[-22  -1 -12  -1  -7  42   8  20   4   4  17 -17 -14   2  72  -3  -4  -7
   3  92 -10  28  10  37 -43 -14 -36  21  72   0 -36  19 -28 -38   1 -10
 -32 -23 -34  87  -1] => z26
[ 50  -2 -66  33 -12  34  46 -53 -48 -37  34 -54  36  16  48 -36 -46  39
  12  22 -55  42 -14  36  12 -27   2  17 -34 -33 -28  71 -36   2 -34  39
 -24  -3 -75 -27  18] => z370
[-22   0 -13  14  -6  40  12   9  -2  10  13 -27  -1  -4  84  13  -3  -2
  -2  77   8  14  -5  15 -32 -22 -24  18  52   3 -20   8 -46 -39   7   1
 -20 -27 -45  92   2] => z26
[ 77  10 -17  29  48   4  15  51 -46   2   5 -20  17 -56  -4  10 -19  52
  12 -79  -3  72 -15  44  12 -37  -1 -15   9 -53  16 100  -1  41  28  35
  24  -3  13 -54  -9] => z342
[-20 -17 -10  -4 -12  54   4  20  -4 -13  21 -36  -2  -3  83  19  -7   1
   1  83   5   3  -6  18 -30 -26 -22   9  79  20 -26  32 -22 -40 -14  -3
 -23 -18 -49  65   5] => z955
[-40  -1  -8  40   5 -13   2   8  -8  21   0  75 -13 -24  75  20 -32   5
   4  37 -23  62 -13 -16 -10 -33 -16  -8 -22 -40 -62 -22 -44 -42  23  14
 -55  -3   1 -25  -1] => z530
[ 52  29 -26 -18 -25 -22 -60   6   7  38  10 -95   1  36  15 -19 -44 -10
  17 -15  46   0  -4  27   3 -27 -23 -10  -3 -22  13  43  40  31 -18  38
 -42  17 -41 -33  28] => z241
[ 35  33 -18 -16 -27 -16 -62   0  -7  35  18 -94   4  51  26 -16 -37 -13
  13  -7  36  -2  -6  19   0 -14 -23 -15   3  -8   5  33  52  31 -15  41
 -49  21 -40 -31  32] => z530
[-37   1  -3  37  10  -9  12  13   0  15  -7  76 -23 -41  52  19 -32   5
  12  29 -42  60  -4 -16 -10 -47 -20   2 -42 -60 -66 -16 -54 -19  33   4
 -38  -7  12 -25 -13] => z879
[ 61  -7 -43  31 -12  34  53 -40 -52 -37  44 -61  32  35  40 -31 -36  16
   7  28 -56  40 -27  38  17 -19   6  18 -10 -34 -33  92 -42   8 -35  56
 -17  -3 -64 -27  14] => z530
[-25  -1  -2  10  -8  33  20  22   1  19  10 -25  -7  -8  90  23  -5  -3
  -3  76   4  17   0  20 -46 -21 -23  12  69   5 -28  20 -36 -40   1   5
 -29 -34 -32  72  17] => z883
[ 72  21 -37  26  33  24  13  39 -36   4  22 -40  13 -62  -2  12 -14  48
  19 -84 -44  60 -25  23   9 -35   4 -11  16 -82  -5 108   0  51  15  30
   5  -4 -11 -53   7] => z370
[-18   3  -5  42  22 -31  -7   2  15  15 -16  71 -13 -36  82 -14 -45  25
  18  28 -32  63 -12   3   4 -30 -20   9 -59 -47 -61 -23 -52 -36  38  11
 -35 -17  22 -28 -19] => z247
[-33   9   1  34  27 -13   3  13  13  -4  -7  59  -8 -26  66 -16 -41  19
  19  39 -55  63  -3  23  11 -32 -28  12 -53 -55 -66   0 -62 -24  24   5
 -19  -4  10 -19 -26] => z406
[-14 -11 -11 -12 -10  22  14  28  16   9  20  -5  -5  -7  54   8  -2  -3
   8  77 -32  18   9  19 -38 -16 -29  22  82   9 -40  23 -25 -31 -10 -14
 -34 -23 -41  71   6] => z241
[ 20  31 -11 -12 -21   0 -53  -9  19  34  -3 -74  -8  60  16 -16 -36 -16
  25  -5  33  -3  -8  49 -18 -15 -22 -16   4 -18   0  27  57  37 -35  34
 -51  18 -26 -47  33] => z883
[-22  -4  -3   0  -1  35  11  18  -1   3  23 -15 -10  -4  63  -3  -1  -8
  -6  82 -13  34  13  36 -43 -14 -33  19  66   6 -34  17 -32 -38   8 -12
 -25 -25 -29  90  -1] => z26
[  22   39  -12  -20  -28   15  -57   -2   -5   25   33 -102   -5   43
    5  -17  -42  -20   31    4   28   -6   -9   34   -1  -26  -31  -12
   11  -33   -6   43   49   40  -32   35  -35   20  -38  -28   28] => z370
[-24  -3  -6  23  15 -16  -5   2   2   5 -13  74 -10 -22  63  16 -30  13
   2  34 -26  51 -10 -18  -7 -34 -12 -13 -43 -27 -57 -25 -46 -24  17  16
 -47   0  -3 -39  -5] => z955
[ 67  -1 -45  25  51  26  25  41 -36 -19  10 -34  25 -51 -19  24   0  59
   7 -70  -1  72 -22  47  20 -49   5 -20  24 -61  -1 111   5  43  21  41
  34   3  16 -63  -4] => z955
[-40  -4  -9  35  22  -6   0  22  -5  -3 -12  94  -5 -34  56   3 -37   3
   1  40 -39  56 -12 -14  -9 -34 -15   6 -41 -59 -58 -18 -49 -26  30   7
 -47 -10   6 -23 -12] => z737
[ 77  26 -31  34  56  16  16  47 -24  -6   8 -22  16 -69 -18   8 -18  41
   8 -72 -22  65 -22  39  12 -37  -2  -3   6 -66   8 101  -5  49  23  31
  12 -12   6 -58  -3] => z370
[ 64   5 -36  26  54  15  18  50 -31 -19  -5  -9  24 -56 -29  -3  -4  51
   5 -78 -17  66 -21  49  22 -33   7  -7  -2 -72  10  92   9  45  26  26
  21   2  21 -59  -5] => z737
[-21  -8   6  -2 -10  28  20  28   0   6  19 -18 -18 -18  67  10  -8   2
  -7  81 -19  28  15  21 -45 -25 -35  25  75  10 -31  20 -26 -30   1 -12
 -36 -27 -38  76   9] => z879
[-37  -4  -6  33  11 -20   0  18  -6  11 -10  83  -9 -25  72   7 -28   1
   3  35 -42  55 -15 -13  -6 -24 -17  -4 -27 -35 -63 -19 -44 -30  30  16
 -54  -8   6 -31 -11] => z530
[ 31 -20 -56  30 -15  38  52 -61 -62 -25  35 -60  43  31  45 -31 -38  45
  16  28 -55  45 -11  47  13 -20   5   9 -36 -31 -37  82 -36  12 -26  47
  -9   1 -62 -18  19] => z450
[ 50  23 -21   2 -16  -6 -62 -21  31  39  12 -80 -10  58  24 -32 -53 -17
  23 -14  42 -11 -21  34 -14 -15 -16   1  12 -12   6  28  52  38 -34  29
 -59  13 -38 -44  33] => z247
[-12   7  12  -1  -3  31   2  29   8   6  26 -30 -15 -12  65  -4 -11  -6
   2  82 -24  18   8  25 -35 -14 -34  18  75   4 -32  18 -20 -38 -13  -8
 -48 -20 -43  72  12] => z370
[-13 -11 -10   9  -5  34   6  22  19  10  10 -26   1 -19  89  12 -15   5
  10  66 -11   2 -10   3 -34 -25 -25  19  66   7 -23  16 -35 -43  -5 -14
 -47 -27 -49  69   5] => z241
[ 24  16 -26 -21 -26   7 -54   7 -15  29  21 -76   8  32  15 -15 -45  -5
  11   8  27   8  -7  22  -5 -28 -23 -10   7 -31  -1  48  51  33 -21  45
 -34  19 -45 -33  35] => z737
[-23   4  -4  -2   0  35  10  14   5  -5  25 -22 -14   1  60 -14  -1  -8
  -1  84 -18  29  16  30 -40  -6 -34  25  60   8 -36  13 -31 -33  -4 -12
 -19 -23 -28  91  -1] => z26
[-34   5  -1  33  19 -28   6  13   4  10 -29  71  -7 -28  73  -4 -30  28
  17  32 -50  64   2  16  -1 -21 -19  -2 -71 -46 -55 -15 -48 -32  27  17
 -34 -10  26 -33 -13] => z883
[-25  -7  -7  22   7 -12   5   1  10   9  -6  83 -11 -32  57  14 -35   9
  13  39 -23  52  -8 -20  -3 -46 -14   1 -27 -46 -64 -17 -54 -33   6   6
 -53  -4  -6 -20  -5] => z241
[-36   6  -2  39  22 -19  -1  18  16   1 -12  67 -13 -31  70 -10 -42  23
  10  34 -51  66  -1  16   5 -31 -24   9 -52 -54 -63  -9 -60 -31  29   1
 -32   1   5 -24 -22] => z406
[-54   4 -10  38  16 -18  -1  19  -5  14  -1  87 -11 -29  57  10 -32   5
  -4  33 -45  63  -6 -27 -17 -21 -12  -1 -54 -56 -63 -34 -55 -19  32  12
 -32  -4   6 -31 -13] => z737
[-10   2  11  -6  -2  22  12  33   2   7  15 -18  -5  -7  77   4 -13  -2
  -7  79 -17  19  13  21 -46 -11 -24  20  64  17 -29  24 -26 -37  -3 -10
 -39 -29 -42  80  15] => z883
[-11  -5  17  -1 -15  26   1  34  -1  -2  27 -16 -17  -1  64  -6 -10 -12
   0  81 -22   8  20  23 -47  -3 -28  17  80  27 -27  21 -25 -33 -13 -18
 -34 -23 -44  82   4] => z342
[ 32  23 -32 -13 -15   2 -53   7 -12  35  16 -91  14  45  10 -22 -37 -14
  13  -4  31   0  -9  32   0 -25 -22 -14   7 -37   3  45  55  30 -10  38
 -33  19 -31 -34  32] => z737
[-28  -4  -7  14 -12  37   7  28  -6   3  17 -32  -1  -2  86  12  -9  -7
   5  72  -2  13 -12  12 -32 -19 -29  20  69  16 -24  18 -23 -45  -1   0
 -41 -18 -44  75   6] => z530
[ 39   5 -60  31 -19  28  47 -53 -46 -40  28 -40  31  18  39 -42 -43  35
  10  23 -65  49 -12  42  11 -19   1  23 -38 -27 -28  69 -39  12 -39  39
 -17  -9 -70 -36  16] => z370
[ 84  -5 -36  25  32  24  14  26 -26  15  22 -41  16 -61  -6  10   1  44
  29 -84 -16  61 -34  30   7 -37   2 -11  34 -81  -8 114  13  51  18  24
  11 -10   9 -53  12] => z247
[-29 -13  -6   8 -15  41  15  29   3  14  25 -26   5   5  72  16  -9  -1
  -2  78  -3   4  -5  16 -25 -28 -20  11  80   0 -34  21 -27 -32  -1  -5
 -23 -12 -47  76  11] => z406
[ 61   1 -44  27  31  29  21  31 -37  15  25 -40  19 -54  -1  27  10  50
  27 -80 -42  63 -29  31  -1 -37   1 -21  41 -73 -13 113   9  47  15  40
  -1   5   2 -43  14] => z530
[ -8  -9  -9  -6 -13  28   8  29   4   5   4 -19  -2 -12  72  20 -10  -8
  11  66  17   0 -15  13 -15 -30 -23  19  63   4 -14  14 -30 -46  -1 -12
 -31 -22 -47  79   7] => z241
[  2  -8   7   2  -5  21   8  12  14   2  24  -7 -15  -3  59  -6 -14  -7
  -4  78  -9  25   5  18 -43 -16 -26  33  83   6 -38  20 -22 -32   5  -5
 -34 -31 -33  71   1] => z247
[ 28  31 -17  -7 -20  11 -54  -8  19  27  13 -82 -10  51  15 -25 -46 -18
  28  -7  18  -4 -17  41 -11 -20 -24 -10  17 -17   1  30  50  39 -41  28
 -68  19 -42 -41  35] => z370
[-25   7  -3  22  27 -20  -9  18   1  -3 -15  56  -9 -31  77   2 -39  23
   8  40 -29  58  -5   4   3 -28 -25  -4 -54 -31 -52 -14 -48 -32  26  12
 -31  -6   8 -32 -15] => z955
[ 34  35 -19 -17 -25 -11 -46  -6  -6  44  10 -87  -1  47  21 -10 -37 -16
  20  -7  33   7  -7  31  -8 -17 -17 -13 -12 -16   2  43  42  36 -27  49
 -25  17 -35 -35  36] => z883
[ 76  11 -32  33  64  10  23  41 -33  -5   0 -30  19 -50 -24   7  -8  41
   6 -76  -3  73 -21  52  23 -31   7  -6  -1 -65   5 110  -7  51  40  37
  24  -4  23 -47  -6] => z450
[ 41 -13 -69  34 -20  34  57 -66 -47 -30  28 -45  32  27  40 -39 -33  36
  10  24 -57  54 -15  49   5 -19   6  19 -43 -31 -27  71 -51   8 -32  41
  -6   0 -66 -12  14] => z26
[-44   0   1  27   9 -10  10   8 -11  14  -2  72 -16 -41  61  19 -32   7
  16  38 -48  58  -7 -20  -9 -48 -23  -4 -43 -63 -74 -18 -50 -16  38  10
 -40  -6  10 -12 -13] => z879
[-26  23  14  42  23 -28 -17  21   7   1 -22  53 -12 -38  78 -11 -43  29
  26  30 -34  54  -3  14   1 -25 -30  -5 -59 -47 -48 -20 -50 -27  31  -5
 -44  -7   4 -20 -16] => z342
[ 64   7 -35  30  54   6  14  53 -31  -3   5 -14  19 -58 -25   0  -9  43
   3 -88 -32  69 -21  34  13 -29   9  -7  -6 -75   6  92   0  46  30  33
  26   2  15 -61  -8] => z737
[ 26  29 -23  -9 -22  13 -54 -25  22  25   5 -83 -16  60   6 -33 -40 -29
  28   0  31   0 -14  58 -14 -14 -26  -4   4 -24   4  38  42  36 -34  23
 -51  23 -33 -30  24] => z26
[-11 -11  -2  36  17 -24   2  -8  -1  21  -4  88 -10 -29  73   8 -43  12
   8  33 -21  65 -21 -13   4 -38 -11   2 -42 -49 -63 -18 -51 -29  29  26
 -37 -16  12 -35  -8] => z247
[ 39  29 -11 -19 -35  -6 -50   0 -19  35  21 -89   1  47  11 -18 -46 -13
  26  -6  25   0  -4  28  -7 -18 -25 -13   3  -7   5  46  44  40 -16  37
 -21  20 -44 -31  23] => z342
[-34   8  -1  39  27 -18  -4   2  10   7 -22  61 -12 -38  68  -2 -39  27
  13  42 -36  63   4   3   1 -22 -25   3 -65 -45 -60 -17 -55 -34  43   6
 -42  -9  13 -16 -16] => z450
[-18   0   6   4   1  30  17  22   7  -3  23 -26 -21  -7  59  -2  -5  -9
  -3  76 -11  19  18  29 -38 -22 -35  23  67   5 -34  13 -25 -30  -5 -12
 -28 -25 -22  76   3] => z879
[-22  -7 -15  18 -14  51   5   8  10  21  24 -34  -8 -17  96  24 -13   0
  13  70 -15  11  -4  -4 -45 -28 -24   9  67   5 -29  16 -36 -41  -6   5
 -57 -21 -47  75  11] => z370
[-28  -4   7  34  26  -9   1   9  -8  10  -7  75  -5 -28  67   6 -42  13
  -4  50 -35  51  -4 -19   1 -23 -13  -1 -42 -43 -64 -11 -51 -28  32  14
 -43 -13  -1 -27 -11] => z450
[-32   0 -16  32  23 -22 -15   7   9   3 -20  53 -10 -28  76  -1 -31  18
  19  29 -35  55   1   7  -5 -28 -24 -11 -54 -37 -51 -16 -46 -35  32  11
 -36  -5  18 -33 -24] => z955
[-24  -1  -3  25  20 -14  -4  15  12   6  -8  84  -7 -39  59  13 -40  14
  12  44 -37  50  -7 -22   0 -40 -20   1 -33 -53 -66 -17 -45 -32  24   6
 -52  -7   5 -26 -16] => z241
[ 64   4 -41  20  21  13  19  33 -42  25  15 -26  17 -62  -3  35   6  49
  16 -86 -32  68 -13  22  -9 -35  13 -27   6 -71  -6 111  -1  55  20  42
  18  -1   3 -50  13] => z883
[ 37  25 -28  -4 -19  -8 -58 -10  32  31   0 -71  -8  41  15 -23 -52 -13
  21 -14  31 -12 -16  33 -11 -25 -19  -6   6 -14   7  29  47  29 -40  23
 -70  22 -43 -47  36] => z241
[ 72   9 -31  27  60  13  18  34 -39  -5  -2 -26  22 -54 -18   3  -8  39
  12 -80 -17  67 -22  48  27 -32   6  -4  -5 -62   3 111  -6  45  37  32
  32  -6  15 -46 -11] => z450
[ -8   2   6  -5  -2  26  13  29   3  10  15 -18 -13  -4  73   3  -6  -7
   1  70 -18  27  14  30 -49 -11 -31  14  68   3 -36  23 -21 -33   0  -6
 -39 -32 -25  71  15] => z883
[-45   4  -4  35   8   1   0  12  -3  11   5  80 -11 -40  45  15 -39   4
  11  38 -54  56  -5 -17 -16 -33 -23  -4 -44 -51 -67 -17 -44 -19  32  11
 -46  -6  11 -40 -18] => z370
[ 31  24 -27 -21 -21  -1 -54  14 -12  25  14 -89   8  45  16 -26 -42 -17
  16  -1  34   3 -14  29   5 -22 -21  -7   4 -35   4  46  47  36 -17  38
 -30  17 -41 -30  31] => z737
[ 25  13 -19  -6 -31   2 -61   0  25  35   9 -87   5  53  10 -22 -37  -9
  21  -2  14  -9  -9  45  -5 -21 -22 -13  12 -20   4  45  56  37 -27  21
 -59  33 -48 -36  35] => z406
[ 59 -16 -51  22  -8  35  54 -33 -59 -30  39 -48  39  29  35 -34 -37  26
   1  20 -65  43 -18  38   9 -25  11  18 -19 -46 -29  92 -44  17 -27  57
 -10  -5 -61 -23  14] => z737
[-15 -10   3  35  18 -18  -3  -6   2  25  -4  86  -9 -35  76  15 -38   5
  10  33 -13  58 -27 -20  -4 -40 -13   0 -30 -51 -60 -20 -48 -28  29  17
 -47 -18   3 -28  -5] => z247
[ 41   2 -64  24 -12  36  48 -53 -48 -28  37 -45  38  15  37 -27 -43  37
  19  26 -62  33 -19  29   7 -23   2  13 -38 -30 -33  67 -36  21 -37  44
 -17   0 -70 -28  21] => z370
[ 30  19  -8 -11 -18   9 -56 -10  20  27   9 -95 -10  60   5 -23 -40 -25
  19   7  45 -10 -10  48  -5 -11 -21 -11  16 -12   1  41  46  35 -26  26
 -52  21 -40 -30  31] => z450
[-31 -12  -9   6 -24  58  11  11   1   9  22 -29  -8  -2  76  17  -2   1
   5  83 -11  18   1  23 -40 -22 -29  19  66  -4 -29  26 -38 -38   0  -6
 -22 -22 -46  78  -4] => z26
[ 49  30 -16 -34 -31  -9 -50  -4   4  28  11 -86   3  42  -1 -21 -43 -10
  19   1  43  -4  -7  27   5 -29 -26  -7   0 -14   3  43  46  40 -30  37
 -41  22 -40 -38  31] => z241
[ 30  15 -20 -23 -38   1 -49  -3  -6  39  24 -94   6  47  15 -17 -43  -7
  19   2  28   1  -3  40   1 -30 -23 -13  11 -24  -1  59  43  37 -22  40
 -29  31 -46 -26  29] => z406
[ 63  15 -38  29  42  19  19  48 -33   0  16 -31  21 -57 -23  11 -13  41
  24 -74 -27  68 -28  42  16 -36  -1 -14   2 -74   0  99   4  52  24  28
  17   0   9 -57  -2] => z370
[-11 -14  -1   7  -4  43   4   7   0   5   9 -40   3   2  75  15   4  -3
  -1  78  10   1   1  23 -21 -20 -21   7  73   3 -28  25 -26 -37  11  -4
 -39 -27 -41  82  13] => z450
[ 67 -10 -39  34 -10  23  52 -41 -60 -33  39 -46  27  21  48 -32 -44  29
   8  14 -66  50 -13  32   5 -23   6  17 -23 -26 -28  90 -54  14 -27  59
 -11  -5 -66 -21   9] => z342
[-22 -12   3  38  18 -13  -2   8  12  24   6  88 -16 -30  56  19 -32   1
  12  38 -26  59 -19 -20 -10 -34 -13   3 -25 -54 -70 -16 -45 -23  29  15
 -41 -10  16 -28 -12] => z247
[-24  -4   8  37  14 -10  -5  15  -8   4  -9  69  -7 -40  80   0 -37  22
  26  39 -52  58  -3  -1  -1 -34 -26  -4 -43 -40 -55  -5 -53 -37  25   9
 -39 -10   1 -15 -19] => z342
[ 68  -1 -53  41  44  30  15  40 -25  11  12 -36  23 -60  -3   5  -2  52
  13 -86 -38  58 -23  32  -1 -35   9 -20  23 -87  -1 106   6  45  15  26
  -3  -3   6 -58  15] => z737
[ 60 -10 -44  21  -8  45  54 -61 -48 -41  40 -53  25  27  37 -37 -35  24
   6  31 -48  54 -17  55  11 -24   2  23 -26 -37 -28  92 -57  16 -39  52
  -3  -6 -65  -9   9] => z26
[ 67  16 -29  36  55  12  21  37 -33  -4   6 -40  12 -68  -5   8 -21  53
  19 -76 -19  76 -21  41  20 -53  -6  -7  -8 -85  -1 101   1  44  32  34
  20  -1  19 -50  -8] => z879
[ 83  -3 -38  30  31  15   9  22 -31  22  26 -34  16 -70   6  13  -4  47
  27 -89 -34  64 -33  26   4 -40  10 -15  17 -79 -12 114   1  49  23  31
   9  -6   5 -42  11] => z247
[ 13  33  -5 -18 -29   2 -63  -4   4  22  23 -97  -7  63  18 -27 -36 -19
  24   3  26 -11 -12  38  -7 -10 -31 -11  20 -14  -6  28  62  34 -39  32
 -55  28 -40 -32  32] => z530
[-31   3 -12  43  24 -16  -5   6  19  11 -12  52  -4 -28  71 -12 -40  19
  19  27 -53  52   0  18   4 -30 -21  -2 -57 -53 -60  -7 -55 -33  42  -3
 -35   0  18 -21 -24] => z406
